Stage of each row:
[ 141  162  148  -73   34  -77 -105   67  -46 -110  -29   38   11   65
   73   38  -17   23  181  103  -61   43  -70  -36   -2  133  140   13
 -174 -104   32  175 -162   22  119  -50  -10   72  -60   -3 -106   30
  -86    6  149   55  102] -> 27
[ -66 -174  -77  151    8   73   67 -116   71   33  109   57 -137  -98
 -255 -115   29   46  123  138   29  -96   -7  167   53  -34  259  -85
  215   36   21   81  109  103    6 -145   49   21  -69   66   53  129
   48  -44   63 -122  -78] -> 17
[ -80   56  131    3   59  -65  -65    2  -22  -54  -43  -10  -66  -29
   12  -15  -29    6   21   84   43  -38   77 -102  -16   53  -52  -27
  -42 -109  -44   32 -175   70  161  -54   27   50  -28   53  -80  -59
  -66  -63  106  -49  -36] -> 3
[ 130  -41   -2   -1 -203 -119  -24  -80 -131 -185   13  -48    3  -81
  -65    5  118  -79  -38   60 -113  163  121   34   14 -104  115  144
  229    3  -46  -25   61   -2  -52  179   19   -4   55  -87  137   -4
   97   29   34  114   67] -> 23
[-159 -110  -35  164 -149   68  124 -159   16  -75   67  -55 -138 -164
 -112   63  122   30  -59  288   12   81   69  151   23 -113   -7   30
  231  -42 -162   24   62  103  -77  148  -81   11  -25  137  172  123
  112  -32   47   56 -136] -> 14
[ 444  153  192 -164 -189  131  -52   44 -214  -31 -321  144   59  196
  185  216   63   72  -22 -189  136   -9  -69  175  -59  248 -322  110
  -31  -78   48 -168  -39 -202 -218    8  257  -42  -45  -49  -26  121
  -94  121  159  167  199] -> 26
[  26   81   86   15  -96   94   54 -108  -71   -3 -145    2  -19   30
  111  186   97   98 -114  -24  172  -58  -27   80  -28   49 -297   40
  -50  -85 -135  -98   -1  -19 -130  108   22  -27   78   39   46   30
  -38   46  125  104   -5] -> 6
[  45  -61 -151   84  -40   46   99 -177   81   70  127   -3   -7  -20
 -201 -139  -36   88  113 -107   -5 -163 -122  133   49  -61  443 -108
   14   84  107  154  332   49  -60  -89    0   33   99  -46   78   45
   48   65   41 -108   -5] -> 17
[ 309   73  119 -123 -248  202   81  -62  -63  -12 -217  222 -109  124
    5  199  188   94  -65  -47  112   72 -102  317  -92  122 -297   70
  273   81   47  -68   21 -181 -285  -79  212 -125  -43  -23   99  230
   25   90   84   34   33] -> 21
[ -71  -37  -44   63 -204   58   46 -123 -140  -43 -212  -94  -27 -167
  -54   94    1  -94  -95   66   53    5   64  138   -8   16 -173   32
  150  -21 -157 -232   80  -23 -221  182  118   13  101   19  127  -20
   69   72  -37   25  -34] -> 12
[ 131   67  114  -39  -32 -105 -109   51  -99 -146  -25    5    6    0
   14   -2   -2  -38  125  122  -91   85   37  -34   11   67  136   58
  -19  -94    9   87 -135   28  108   13   29   60  -70   -8  -43   17
  -35  -15  116   64   91] -> 26
[-249  -53  -12   70   -1  -87  -21  -45  -67 -101 -115 -114 -119 -289
  -66   26  -11 -173  -45  137   55   -5  135  -29  -23   46 -153   31
   80  -79 -180 -169  -99   12  -47  111   41  116   84   -1  -14 -130
   36   14  -75  -44  -69] -> 7
[ 215   95   82  -45   42  -79 -137   47 -108  -57  -51   28   94   91
    9  -42  -65   14  217  -26  -57  -56  -63  -28   42  117  263  -12
 -171  -70   74   92  -56   39  103  -77   81   51  -20  -64  -98   -8
  -98   17  158   29  175] -> 27
[  99   -2   11   13 -174  -14   99 -132   18 -144  112   32  -99  -38
  -27  112  248   63  -53  109  -30  161  -13  136  -15 -102   43  137
  195   20  -58  129   90  -12 -122  134 -116  -23   42  -40  152  124
  112   43   73  138   -1] -> 22
[  32   51   37  -17  160 -123 -113   -7  -43  -20  -35    1   12   -5
  -13  -34   35   -3  109 -137   79 -160  -15 -100   25  105  100   -7
 -162  -48   14   -2  -44   52   54  -92   44   45  120 -156 -141 -160
  -71    4   96  -38  146] -> 1
[ 188   78   69  -42 -134  -44   32  -51  -54 -154   46  -17   -8    4
  120  135  142   57  -35  -15    4   99  -12   39  -16   19   10  155
  -54 -104  -27   87   70  -70  -92  181 -104   67   38  -49   47   50
   32   89  102  222   95] -> 25
[  13    6   42   28 -199  189   61  -87 -131   31 -303    7  -49  -54
    8  157  -11   -3  -92   31  155  -54    4  219  -37  126 -342   -7
  118  -46 -114 -249   24  -73 -245   71  208  -17    5   95   82   78
    3   67   29   10  -41] -> 11
[-146   62  108   10   80  -44  -17  -13   38  -53  -23   -2 -126  -87
   11   26    5    6   13  119   73  -33   37  -66  -35   72  -97  -23
  -53 -102  -72   63 -168   42  105  -54  -28   78  -10   59  -85  -41
  -45  -38   68  -57  -76] -> 4
[-165   15   15   47 -135   54   83  -78   55  -45  -21  -38 -144 -146
 -124  -27  -82  -24   20  261  -66   72   24   96  -28   -8   76  -77
  144  -17  -33  108   -2   42   15   -8    5   61  -62  161   79   76
   71  -13  -17 -120 -185] -> 14
[-128   70    7   29   10  -39 -101  -34  -92   10 -211  -50   26  -72
 -130  -72 -170 -108  145  114  -47  -86  -19   -5   18   66  113 -139
  -18   20  -63  -65 -110  111   64  -86  170    0   74    8  -33 -102
  -55  -17   17 -195  -19] -> 8
[ -34   40   46   45 -178  196  138 -115  -19   30 -142  -28  -75  -46
   60  151  -20   93 -105   60  148  -52  -29  173  -38   81 -237  -17
  -11 -107  -94  -61   92  -50 -176  100   37   45  -12  168   86  114
    8   66   60   52 -107] -> 11
[ 108   22   75  -14  -86  -87  -19  -14  -53 -168   60  -15  -43  -53
   28   48   95   -5   28  106  -56  118   56    6   -3    2   86  119
   38  -95  -26   95  -32   -5   21  108  -61   73  -33  -13   25   42
   29   17   89  136   57] -> 25
[  -7   27  -45   62  111  -36  -48  -92  -34   79  -34  -54   87   17
  -54  -94 -108   48  112 -178   91 -269  -68  -56   55   44  221 -111
 -226  -37    9   -2  110   86   54  -71   55   52  152  -72  -75 -127
  -96   31  102  -85   72] -> 5
[-199  -72    0   97  -23  -43 -116   -6 -149  -37 -226  -83  -32 -193
 -181  -97 -173 -194   99  222  -43  -44  139   -1   33   56   21  -97
  151  -35 -119 -197 -163  122   73  -29  225   38  -24   74  -11  -90
  -16  -65  -17 -172  -57] -> 9
[ 136  109  114  -91  -39 -115  -83   67  -88 -154  -44  -39    2  -45
  101   26  -49  -55   61    3  -47   59   43  -76  -27  128   61   84
 -144 -150   26   63  -78  -73   52   72    2  152  -24  -29  -85  -47
  -35   58   58  101   97] -> 27
[-134  -40  -32   58 -170   18  112 -126   51  -96   41  -40 -158 -180
 -135    6   50  -36  -46  221  -57  123   46  121  -28  -80   56    9
  242   16  -65   79   67   18  -70   74  -44   38    4   76  144   71
  130   11  -39  -43 -151] -> 16
[  -7  -39   45   -3  -71   30   52  -36   90  -60   64   94 -195  -81
 -169  -70   18    6   73  177  -51   72   18  119  -40   12  141  -37
  244   26   80  168  -22   -9   46 -155   47   41 -125   77   31  136
   59  -26   19 -132 -117] -> 20
[   5  122   60  -56  -10 -210 -109  -38 -118 -163  -70  -85   34  -53
   57   79  143  -78  -28  -16  -28   74   64 -130   -2   -9  -39  124
  -48  -31 -111  -36  -99   46   -7  145  -38  -10  197 -187  -13 -206
   17   16   55   86  134] -> 1
[ 204   31   80  -35   61 -126 -197   93 -192  -78 -119  -20  107   15
   19  -76 -122  -81  185  -81  -22  -96   50  -90   45  164  178   21
 -157 -129   53  -67  -90    4  111  -36  162  108  -28  -79 -144  -88
 -114   17  121   40  207] -> 28
[  73   15  -27  -23 -283   22  111 -150  -21  -96  -18  -17  -65  -70
  -79   40   85   -8 -113   26  -56  134   20  143  -45  -97   32   64
  248   66   -9   25  174  -67 -164  124   15  -25   80  -22  191   63
  128   82  -23   19  -63] -> 18
[  23  132   63  -20  -91  -68    1 -116  -81  -81  -70  -72   43   16
  105  125  102   40 -106  -58   53   11    4  -51  -17  -43 -119   77
  -91  -54 -123  -23   11   20  -52  175  -58  -25  181  -70   53  -98
  -12   46  100  112   47] -> 4
[ -19  117   71   -6  -63   37   77 -115   -9  -35  -74  -22  -51  -15
  125  186  120   89 -122  -41  156  -34  -46   38  -50   39 -251   57
 -108  -83 -126  -16   16  -40 -126  126  -70   17  127   -1   25  -13
  -17   70   84  102  -17] -> 5
[ 120  -30   -6   18 -177  -83   24 -111  -75 -176   57   -6  -37  -61
  -46   83  226  -15  -39   94  -64  168   47   93    9 -110   65  160
  216   19  -82   25   64    8 -110  179  -54  -34   70  -95  150   53
  106   35   63  151   66] -> 23
[ -13  -44    5   78 -208   39  122 -157   43  -96  132   -2 -114  -47
 -112   12  122   81  -49  228  -74  149   42  128    5 -166  129   34
  267   16  -45  161   92   79   -4   89  -86  -34  -45  108  199  160
  113  -33   83   41 -125] -> 18
[ 171  116   61  -48 -133  -90    4  -55  -55 -168   52  -34   23   15
   89  106  125   38    8   31  -70  134  -32   14   -6  -22  106  134
  -61  -66  -29  139   45  -21  -44  174 -116   40   65  -67   62   25
   33   71  101  188   99] -> 25
[-142  -79   -1   81  -53   57   46  -66   62  -24    5   54 -187 -137
 -232  -73  -10  -31  100  287  -42   39   20  148   -4   -6  126  -91
  279   43  -10   86  -48   78   32 -139   77   12 -109  116   58  120
   64  -62    8 -179 -152] -> 16
[ 124   43   88  -45 -127  -64  -21   -5  -43 -142   34   -2  -40  -19
  -14  -21    4   -8   38  100 -103  121   58    3  -15    0  146   61
   80  -63   43  128  -21  -11   71   33    2   61  -69   25   33   54
   25    5   76   45   12] -> 24
[ 114    4  111   10  -37  -24  -53    9  -26  -98   52   75  -61   41
  -71  -29   42   46  140  200  -81   79   20   45   23   12  184    8
  114  -50   34  162 -113   80  137  -84   29    4 -149   66    4  127
  -18  -65  157   14   19] -> 24
[-201   74   22   48  -93   46   88  -86   40  -38  -51 -109  -94 -155
    3   42 -104   -6  -34  174   13    3    5   34  -34   33  -29  -57
  -66 -104  -95   68   16   20  -17   92  -60  117   14  155   38    3
   27   32   -6  -36 -157] -> 10
[-190   69    0   63 -105   45  105 -115   35  -45  -35 -110  -86 -151
   11   84  -37    9  -45  165   27   14  -18   56  -26    8  -46  -30
  -63  -88 -128   58   46   24  -68  137  -93   94   61  120   65    6
   43   47   -3    5 -134] -> 10
[-207   49   27   62  -36  -25    9  -73  -18  -64  -78  -93  -68 -148
  -32   40  -38  -50    2  193    5    8   30   -5   -8    9  -48  -34
  -14  -70 -147   -4  -81   75   17   80  -23   61   53   77   22  -50
    8   -6   12  -39  -97] -> 8
[   2  -22  -12   16 -222   77  183 -155   78  -81   82    9 -167 -106
  -51   80  140   62 -128   85   21  114    8  173  -56  -74  -28   69
  219    6  -23  102  171  -75 -163  107  -85   32   14   56  165  134
  134   68   -4   51 -128] -> 18
[  16   -8  -21   55  157  -94  -83  -68  -50   28    5  -27   53    4
  -42  -70    8   35   99 -166  107 -231  -18  -87   59   40  166  -36
 -165  -46  -10  -24   44   91   61  -67   37   37  141 -129  -97 -145
  -84    2  124  -32  126] -> 3
[ 170   75  119  -61  -39  -94 -126   65 -121 -122  -64    6   33   25
   11  -32  -63  -42  138   65  -92   48   38  -43   10   96  158   29
  -40  -94   47   63 -113    9  118  -17   87   66  -75  -11  -61    1
  -53   -1  114   35  107] -> 26
[  46   99   49  -25  158  -57  -55  -32   25   35    8   11   12   59
   28  -36  -20   87  105 -183  111 -210  -82  -88   13  109  137  -57
 -263  -66   63   99   21   34   74 -128    0   66   99  -92 -144 -109
 -102   24  131  -50   94] -> 2
[  36  -27    9   28 -177  -58   30 -106  -13 -149   81   13  -84  -58
 -138   -9  140  -11    9  209 -134  188   53   88    3 -141  170   66
  297   58  -33  121   16   66    5   63  -30  -50   -5   -7  158   90
  106  -27   54   18  -40] -> 21
[ 279  136  -38  -43  115  -85  -53  -38  -33   18   72  -55  187  113
  118  -33  -81  114  191 -373   59 -258 -198  -71   58  135  413   -6
 -524 -111  131  160  257  -42  -13   11  -74  162  176 -185 -141 -104
 -118  161  152  123  266] -> 28

Stage of each row:
[  92  233  -13   28   14   48  198  116   63   -5  163  -25 -184  -18
   75  107 -111   46  -11  -80 -128  126 -218  -20  305 -269 -105   73
  160 -129 -277  -20 -143  -31  165  110   88   -7  -10    7 -178 -155
  145  132  162  171  -31] -> 18
[  75   30 -116    7  -75  162  223  160  -13  247  111  -85   -6  -83
  104  207    2 -103  232  141   -2 -123   15   63  191  -16 -143  489
   65  134 -261  -28  -79  224   11  112   45   64   20 -218   23  128
  144  -76   -1  311 -111] -> 21
[  75  349    1   30   27   22   71   69  -83 -117  -44    8 -196  -59
  158 -100 -275  -34  -72  -10 -254   14  -47 -179   74 -143  130  -16
  256 -244   13  -32 -142  -62   97   88   57   88   21  -66    2   38
   16  155  -75   40   96] -> 16
[  91  162  121  -40  -28   78   99  242  -37 -153  222  -18 -308   33
  -98  -38  -46 -219  -37 -197 -169   78 -104    3  227 -103  161  181
  176 -117 -530  -14 -104  261  161  252  230 -102  204  -66  126 -133
  272  382  311   67  180] -> 18
[-176  331  184 -168  -11   77 -102  -34   16 -100   55   37  -62  299
 -151   31  -17  -33  -23 -252  166  207   50   15  -96  114  206  -46
  320  246 -333  -60   30  285  251 -204  333  -39  206 -119  313  115
  185  238 -177 -123  169] -> 0
[  37  363  -49  -71  124   88   12 -164 -163  -23 -190   50   50  263
  196  -96 -199   51  -72 -113  -95   24  108 -216 -206   73    3 -294
  204 -213  367 -107  -39   -1   71 -208    3   58  -11   19   52   44
  -45  -18 -205 -114   99] -> 7
[  62  176  -51  -47   78  -52   23  -77   88  -84   39  -16 -155    6
   56  -16  101   99  -44 -323    0  227   -9  110   56 -104  -92  -91
 -125 -202  -16   58 -206 -169   93  -42  147  -76   48  120 -203 -232
  188  114  183   29   -6] -> 13
[  15 -341 -126  130  -83  -36  -51  256  -96   31  -49 -131   31 -363
    4 -137  -50 -139  101  244   18   20  220  200  -39   74 -117  270
 -226   55  135   48 -110 -132 -210  128 -160  -61  -34  -61  -85 -110
  -77  181  106   44  -32] -> 14
[ -56  556   26 -161   60  168  -70 -228  -64  -17 -204   -9  -59  274
  122   69 -271  -22   17 -103   21   89  122 -158 -263  179  240 -133
  428   47   43 -100  -59  192  202 -294  248  129   74 -218  255  345
   93  133 -464  -63  142] -> 2
[   2  107  -23  -97   81  -12  -21  -83   50   -2   16    8  -52  131
    1  -31  191   94  -29 -322  116  219   86  143  -28   16 -116 -125
 -154  -56   35   39 -106  -68   63 -154  153 -116   55  130 -102 -205
  178   25  153  -67    5] -> 9
[  61 -377 -154  234  -85 -135  104  253 -146  -43   16  -93  162 -420
   87 -148 -148   15   70  337  -26  -75   13    8   67 -156 -249  256
  -71  -75  186  -47  -79 -271 -200  234 -324   11  -84   14 -236 -159
 -237  113   65  175 -138] -> 16
[ -49 -120  -79  126   -7 -106   24  118 -299  -60 -273   33  151  -92
  138 -365 -153  -20  -40  126 -117 -156  247 -191 -193   52  -26 -111
  -91 -242  571  -52   41 -229 -219  -33 -368   51  -78  129   57 -148
 -339 -111  -92 -170   55] -> 11
[   7  -54  -13    9   31 -155   26   16   -4 -141   76   15  -16  -62
   -8 -149  176  120  -52 -258   71  135   13   69   37 -122 -120  -26
 -155 -152   26   32 -104 -198    0   30   36  -97   82  169 -161 -270
   62   64  201   10  -30] -> 12
[ -38  125   -1   73  -29  104  375  252   20  220   47    1 -164  159
   30  127  -58    3   36  -71 -130   42 -187  -56  445 -253 -207  -18
  -24 -129 -214  -23   43   -4   92  -50 -229  -32 -187  203  -86 -461
  -11 -189  300   21  -34] -> 21
[-125   90  129   23 -116   82  -25  411   80  126   23  -74 -370 -214
 -119  -16  -83 -169   30  147  -43  157   62  213  278  -67  225  263
   53  283 -405  143  -61   53   30   56  152  -42  -45 -133  124  -17
  121  160   78  -57   82] -> 18
[ -16  107  -69 -104   69  -51  -36 -173  110   44  -40  -32  -30   -8
   60   23  239  186   49 -269  222  197  115  183  -72    8  -98    0
 -160   36   69   82 -160 -172   31 -187  208  -41   24   55 -160  -40
  185  -67  -24   34 -106] -> 9
[-134  267   72 -122   25  -49   27 -214  107  -98   77   23   57  228
  -52  129   76  237   12 -319  297  241 -115   -4  -33  -77  -38  -87
  249  145 -229  -79  -22   11  256 -237  250   -3  115   22   -1    3
  135   79 -189   46  -50] -> 0
[ -10  192   -2 -166   62  134    9 -170   94   27  -13  -95 -115  253
  -58  190   64   -3   76 -320  228  280   23  152  -69  118  -13  -76
   52   71 -254  -30  -99  152  191 -247  248 -117   59    0    5 -103
  291  217   43    0   35] -> 3
[ -43  108   29    5  -17  -29 -105  152  -75  -60  -88   -2 -143 -138
   26 -211  -67  -83  -45    6  -88   56  196   39  -53   39  162   53
    1  -14   86   64  -95  -69  -40   19   81    4   52  -59   97   28
    9  114  -38 -101  104] -> 13
[ -18  -47   11   63  -53 -120   -8  137 -174 -166 -102  -18  -64 -212
   45 -278  -58  -75  -10    8  -72  -85  146  -80  -73  -13  163  128
   15 -148  101   10  -61 -114 -102  126  -55   31   76   -5   92  -20
  -81  113  -28  -17   73] -> 14
[ -56  -10  126   37  -99  -48  145  295   29  -41  118  -43 -275 -155
 -115  -40   45  -62   24  -75    2   70 -103   63  310 -205  124  245
   55   40 -473   56  -32   13   62  158   78  -57   35   26   34 -192
  115  134  213   63   22] -> 18
[ 117  112  -41 -157   73  -51 -146 -165   20 -127  232   23  123  -31
   46  -30  240  124   10 -221  197  124   99  144 -168   55  -94  204
   87  119  -64  -12 -198   86   82   71  465  -39  304 -181  -68  285
  296  166  -85  190  -52] -> 9
[   0    8    4   53  -67  -38  251  126   49   -1   18  -93 -241 -153
    8   60   34   11  105 -113   23   36 -139   24  283 -227   24  218
  -11 -104 -349   34  -93 -106   49   87  -17  -10  -48   78 -101 -245
  107   49  179  169  -76] -> 18
[  -8 -226  -34   35   -1  -89    1   32 -117  -52  100   -8  318  -42
  -10  -83   31  144   18   91  237   53   16    9  -96  -32 -255   61
  106  146  101 -124   33  -38  -46   10  -49  -57   50   13 -107  -20
  -95   79  -63   68 -100] -> 5
[  40  -61  -13   89  -74  -58  122  223   23  -19  157  -64  -77 -284
   12    8  -41   34   55  115   11   46 -113   62  239 -229  -70  306
   96   59 -254    9 -108  -91   12  207   39    3    5  -67 -145  -43
   43  135   76  211  -98] -> 18
[ -54   44   91  -56   18   33    4   41 -126  -97   13   13   54  228
  -84  -90  -50  -30  -44 -135  103  104   35  -62  -89   57   11 -125
  181   29  -83 -111   67  163   88  -92   43  -97   98   47  137 -115
   22  189   23 -122  121] -> 4
[-143  131   88   49  -78   59  315  317 -184  216   22  145   66  211
   43  -81  -12  -26   22   45 -141 -235    7 -235  282 -123  -78  108
  120   16  -30  -66  218  178    0  -18 -241   83  -45   72  256 -132
 -173 -432   19  -57   30] -> 23
[-187 -133  119  153 -154   36  206  551  -58  205  -11  -23 -177 -120
 -114  -78 -106 -127   36  240  -83  -13  -19   34  406 -177   12  176
  -16  165 -247   52  141   -2  -63   57 -277  -36 -186   87  109 -323
 -159 -104  205 -110   31] -> 20
[  33  392    7 -104   68   70 -188  -11  -79  -61  -78   44 -141   21
  122 -163 -111  -92  -81  -77 -157   66  244   -3 -182  139  205  -12
  134  -44  163   42 -168   68   51  -42  282   49  149 -194  155  264
  130  142 -186  -92  175] -> 12
[  11   46   84   34  -83  -65  138  237   11  -57  252    2  -92 -203
  -17   -6   15   43   29   42   10   -5 -163   -4  292 -269   16  362
  241  116 -422  -12  -61   42   89  254  170   26  112 -118  -23   70
  103   93   38  232  -61] -> 19
[ 119  235    7 -137  149   31    4 -160   30 -127  259   64   94  312
    8   54   94  166 -112 -355  100  262 -128   21   -9  -83 -246 -202
  176  -68 -104 -116 -101  111  230  -56  292 -136  182   60 -162 -102
  247  206  133   48   15] -> 6
[   4 -165   60  148 -107  -66  182  396 -108  -42  229    5   17 -202
  -46  -99  -87  -25   -2  193  -73  -65 -149  -55  308 -267 -114  285
  159   47 -261  -60   32   15  -17  299 -117  -20   32   -9  -35 -146
  -85  104  173  141  -31] -> 19
[  25 -194 -125   -4  -15  -30 -132   51  -40   40   -1  -73  111 -223
   30  -89  132  -21   97   63  150   61  273  240 -161  150 -125  242
 -195  143  165   55 -143  -60 -140   13   82  -55   75 -110  -70   81
   62   85  -16   65  -62] -> 11
[ 126  187  -39  -32   61  -65  117  -78   87 -173  131  -36 -201  -23
   53   29   67   88  -31 -358  -32  188 -150   37  141 -205  -63   -4
  -14 -292 -212   14 -228 -129  150   79  178  -66   92  102 -230 -244
  243  220  239  152  -18] -> 15
[  89 -172  -62   61  -19  -93  106   72 -129 -196  -14  -70  -72 -122
    5 -162   38  -96   30 -177  -47  -17   41  -15   -6  -41  -24   98
 -150 -319  -22  -18 -111  -89  -68  153 -111  -84   88  125  -59 -315
   35  226  268   67   43] -> 14
[-144  -81    3   -3  -49  -39 -170  175   -9  104 -141  -34  -65 -203
  -33 -174   97  -36   39   79  123  105  326  237  -91  136   81  129
 -195  241  145  137  -60 -125 -134 -113   59  -35  -24  -55   72   35
   -5  -35  -75 -146   13] -> 11
[ 245  861  -21 -184  120  437   69   21   42  124  189   25 -346  341
  209  278 -353 -238  -33 -101 -430  112  -86  -75  173   16   86   56
  473 -109 -342  -63 -252  500  377   45  478   71  156 -378  133  314
  443  270  -29  152  221] -> 20
[ -19  290   53  -68  -25   86  291   88  143  149  125  -11 -283  103
   10  212  126   41   95 -258   13   77 -182   34  389 -219    0  198
   73   -1 -509   42  -62  101  198  -19  174    6   -2   25  -11 -154
  268 -122  164  168  -59] -> 21
[ 138  413  -58 -109   64  234  264   42  125  225  342   56  -71  313
   98  332   69   29   53 -213 -101  104 -196   46  363 -158 -319  150
  142    2 -389  -52 -111  313  278   12  250  -21   91  -79  -96  -56
  343  -81  209  246  -48] -> 22
[ -69 -130    7  139  -60 -122   16  252 -200  -98 -143   -1  -13 -209
   32 -324 -139  -58  -49  129 -118  -63  144  -90  -16  -54   60   11
  -49 -138  248    9    4 -211 -160   77 -250   12  -48   89   45 -177
 -237   38   23 -125   66] -> 14
[ 108  290   20  -27   54   71 -102  134  -98 -144   80   36 -145   11
   66 -158 -201 -146 -133  -42 -261   93   79  -35  -25   13   91  -22
  172 -147   14  -17 -158  102   90  125  186  -22  159 -128   73   56
  114  314   50  -51  202] -> 14
[ 102  -30  -78  -70   52  -95  -95  -82   13 -121  194    4  119 -101
   33  -68  227  116    9 -180  153  121   92  164 -102    0 -175  169
  -64   34   14    8 -184  -39   14   89  275  -70  224  -68 -153   77
  197  143   42  160  -75] -> 11
[ 104   86  -45  -71   98  -57  -14  -95  -39 -151  135   50   62  113
   45 -109  148   86  -75 -313   24  125   38   25  -68  -24 -171  -83
  -55 -188   84  -35 -130  -24   65   19  148 -100  176   88 -117 -146
  149  122  160   21   26] -> 10
[  25    5  -21   10   34  -49   35   73    6  -89   22  -23 -146    3
  -18 -100   69   -8  -53 -250  -41  184   34  102   75  -63  -89  -91
 -191 -213  -11   47 -126 -133   20   -1   -6 -130   24  180 -124 -378
  102  157  308  -64   53] -> 13
[ -78 -247   42  155 -120  -54  462  365 -285   66   78   86  169  124
  -21 -153   54  -53   63    5  -95 -335  -99 -293  318 -205 -207  169
   -5 -194  -86 -144  259  121  -97  158 -484    2  -28  246  152 -443
 -258 -317  284   36  -18] -> 22
